Here is a tiny trained network, its code and every weight. The questions are about switching its units off for an input and a class, where a switched-off unit gives its printed mean instead of its output.

import numpy as np


def w(rows, s, z=0):
    codes = np.array(rows[::2]) - 128.0
    scale = np.full(codes.shape[1], s)
    scale[-1] = z or s
    return codes * scale


def norm(h):
    return h / np.sqrt((h * h).mean(-1, keepdims=True) + 1e-5)


def f(y):
    return np.maximum(y, 0)


def log_softmax(a):
    a = a - a.max(-1, keepdims=True)
    return a - np.log(np.exp(a).sum(-1, keepdims=True))


def net(x, mask):
    res = np.array(x, float).reshape(1, 4) / 4 @ E
    u = 0
    for l in range(2):
        y = f(norm(res) @ A[l][:, :-1].T + A[l][:, -1])
        res = res + np.where(mask[u : u + 16], y, B[l][:, -1]) @ B[l][:, :-1]
        u += 16
    return log_softmax(norm(res)[-1] @ U[:, :-1].T + U[:, -1])


A, B = {}, {}
E = w([
[44,126,73,61],'x0',
[181,99,175,35],'x1',
[172,36,48,143],'x2',
[34,3,192,174],'x3',
],0.0044)
A[0] = w([
[100,146,68,33,71],'L0N1',
[74,97,158,46,56],'L0N2',
[35,128,107,152,100],'L0N3',
[231,115,132,91,174],'L0N4',
[68,181,155,123,67],'L0N5',
[154,206,135,76,57],'L0N6',
[175,148,116,85,155],'L0N7',
[130,116,157,167,129],'L0N8',
[173,107,15,76,215],'L0N9',
[110,18,193,93,184],'L0N10',
[72,146,116,90,85],'L0N11',
[154,146,97,157,156],'L0N12',
[81,64,180,98,41],'L0N13',
[109,104,167,2,86],'L0N14',
[65,134,83,82,2],'L0N15',
[154,126,139,164,164],'L0N16',
],0.0072,0.0037)
B[0] = w([
[91,105,150,144,175],'L0N1',
[163,120,164,136,156],'L0N2',
[116,136,110,115,177],'L0N3',
[147,69,185,132,220],'L0N4',
[102,155,152,132,157],'L0N5',
[161,132,106,91,173],'L0N6',
[69,138,127,102,191],'L0N7',
[187,136,135,99,164],'L0N8',
[128,146,105,91,254],'L0N9',
[150,138,106,93,232],'L0N10',
[112,153,109,79,149],'L0N11',
[133,133,115,155,177],'L0N12',
[76,127,153,146,165],'L0N13',
[143,109,124,77,176],'L0N14',
[2,116,38,41,141],'L0N15',
[103,149,125,119,173],'L0N16',
],0.0072,0.0049)
A[1] = w([
[132,250,120,76,58],'L1N1',
[198,156,142,156,157],'L1N2',
[88,160,49,248,110],'L1N3',
[167,176,181,190,252],'L1N4',
[179,130,200,199,102],'L1N5',
[177,170,28,92,114],'L1N6',
[171,222,114,53,88],'L1N7',
[73,152,124,95,163],'L1N8',
[174,85,23,120,127],'L1N9',
[102,226,199,118,35],'L1N10',
[196,96,114,177,237],'L1N11',
[201,136,95,84,48],'L1N12',
[105,188,87,214,146],'L1N13',
[74,184,91,156,148],'L1N14',
[64,147,75,118,68],'L1N15',
[35,31,190,140,246],'L1N16',
],0.011,0.0028)
B[1] = w([
[119,132,132,180,216],'L1N1',
[98,153,75,114,184],'L1N2',
[190,115,209,58,203],'L1N3',
[112,104,63,100,207],'L1N4',
[109,137,20,70,189],'L1N5',
[106,166,129,186,227],'L1N6',
[177,125,113,154,233],'L1N7',
[151,103,74,137,196],'L1N8',
[52,91,213,181,217],'L1N9',
[2,10,203,163,194],'L1N10',
[40,129,116,83,200],'L1N11',
[144,152,149,142,192],'L1N12',
[189,128,169,78,191],'L1N13',
[173,135,163,82,188],'L1N14',
[139,70,83,85,180],'L1N15',
[183,217,103,186,254],'L1N16',
],0.0094,0.0064)
U = w([
[89,131,28,48,157],'0',
[250,122,244,35,104],'1',
[40,80,213,184,197],'2',
[184,226,111,238,4],'3',
],0.018,0.0024)

Each question gives the input, the list of numbers given to net, and the class t.
The units are the neurons (one row each of A and B). Each row of codes is followed by its name. A weight is (code - 128) times the scale printed after its matrix; where a second scale follows, it is the last column's (A, B and U).
mask holds one flag per neuron, layer by layer. A switched-off neuron (its flag False) gives its mean, the last column of its row in B, instead of its output. The means were averaged over made-up inputs and are rounded, as every weight is.
A unit's drop is (log p(t) with every unit on - log p(t) with that unit switched off) / (log p(t) with every unit on - log p(t) with every unit switched off).
The circuit of an input: a set's keep is (log p(t) with only the set's units on - log p(t) with every unit switched off) / (log p(t) with every unit on - log p(t) with every unit switched off). Starting from the 12 units with the biggest drops (on a tie, the unit counted first), units are removed one at a time, each time the one whose removal leaves the highest keep (on an exact tie, the one counted first), for as long as the keep stays at least 0.8.
units of the circuit, in order: the units of the circuit, biggest drop first
k most important neurons: the k neurons with the biggest drops, biggest first
top k neurons in layer l: the k neurons of layer l with the biggest drops, biggest first
drop of u: that unit's drop, to one decimal
input [-5,2,5,7], class 3: units of the circuit, in order => [L1N16]
input [-8,7,5,-8], class 0: units of the circuit, in order => [L1N2 L1N11]
input [-8,-7,6,6], class 0: units of the circuit, in order => [L1N5 L1N11 L1N10]
input [3,5,6,-4], class 2: top 2 neurons in layer 1 => [L1N9 L1N16]
input [-4,-3,-5,-1], class 2: top 3 neurons in layer 0 => [L0N4 L0N5 L0N16]
input [-3,-4,-5,6], class 3: top 2 neurons in layer 1 => [L1N16 L1N9]
input [-4,6,7,-5], class 2: 2 most important neurons => [L1N9 L1N16]
input [2,-6,8,1], class 2: top 2 neurons in layer 1 => [L1N9 L1N6]
input [-2,7,5,-8], class 3: 2 most important neurons => [L1N6 L1N3]
input [6,-5,-8,-8], class 2: top 4 neurons in layer 1 => [L1N10 L1N16 L1N1 L1N5]
input [-1,-6,-1,-5], class 1: 2 most important neurons => [L1N3 L1N13]
input [6,-7,-7,4], class 1: 2 most important neurons => [L1N14 L1N3]
input [-7,-2,-3,-7], class 0: top 3 neurons in layer 0 => [L0N4 L0N10 L0N9]
input [1,6,-6,6], class 1: 4 most important neurons => [L0N14 L1N9 L0N10 L1N6]
input [-4,4,5,-3], class 2: 2 most important neurons => [L0N9 L1N9]
input [-7,-6,1,0], class 0: units of the circuit, in order => [L1N5]
input [5,-3,-7,-4], class 2: 2 most important neurons => [L1N10 L1N1]
input [3,-8,-5,8], class 1: 3 most important neurons => [L1N3 L0N4 L1N14]
input [5,-4,-6,-6], class 2: top 2 neurons in layer 1 => [L1N10 L1N16]
input [1,-6,4,-3], class 1: units of the circuit, in order => [L1N3]
input [3,7,7,3], class 1: 2 most important neurons => [L1N10 L1N1]
input [3,-1,4,2], class 2: 4 most important neurons => [L1N9 L1N5 L0N7 L1N4]
input [-8,-4,-6,-6], class 0: 2 most important neurons => [L1N4 L1N5]
input [3,-4,3,3], class 1: 2 most important neurons => [L1N3 L0N4]
input [6,8,7,1], class 1: 2 most important neurons => [L1N10 L1N5]
input [3,4,0,6], class 3: top 2 neurons in layer 1 => [L1N16 L1N3]
input [2,-6,1,7], class 3: most important neuron => [L1N16]
input [-6,2,-4,-5], class 0: drop of L0N4 => 0.2
input [5,-1,4,7], class 3: drop of L1N16 => 0.8
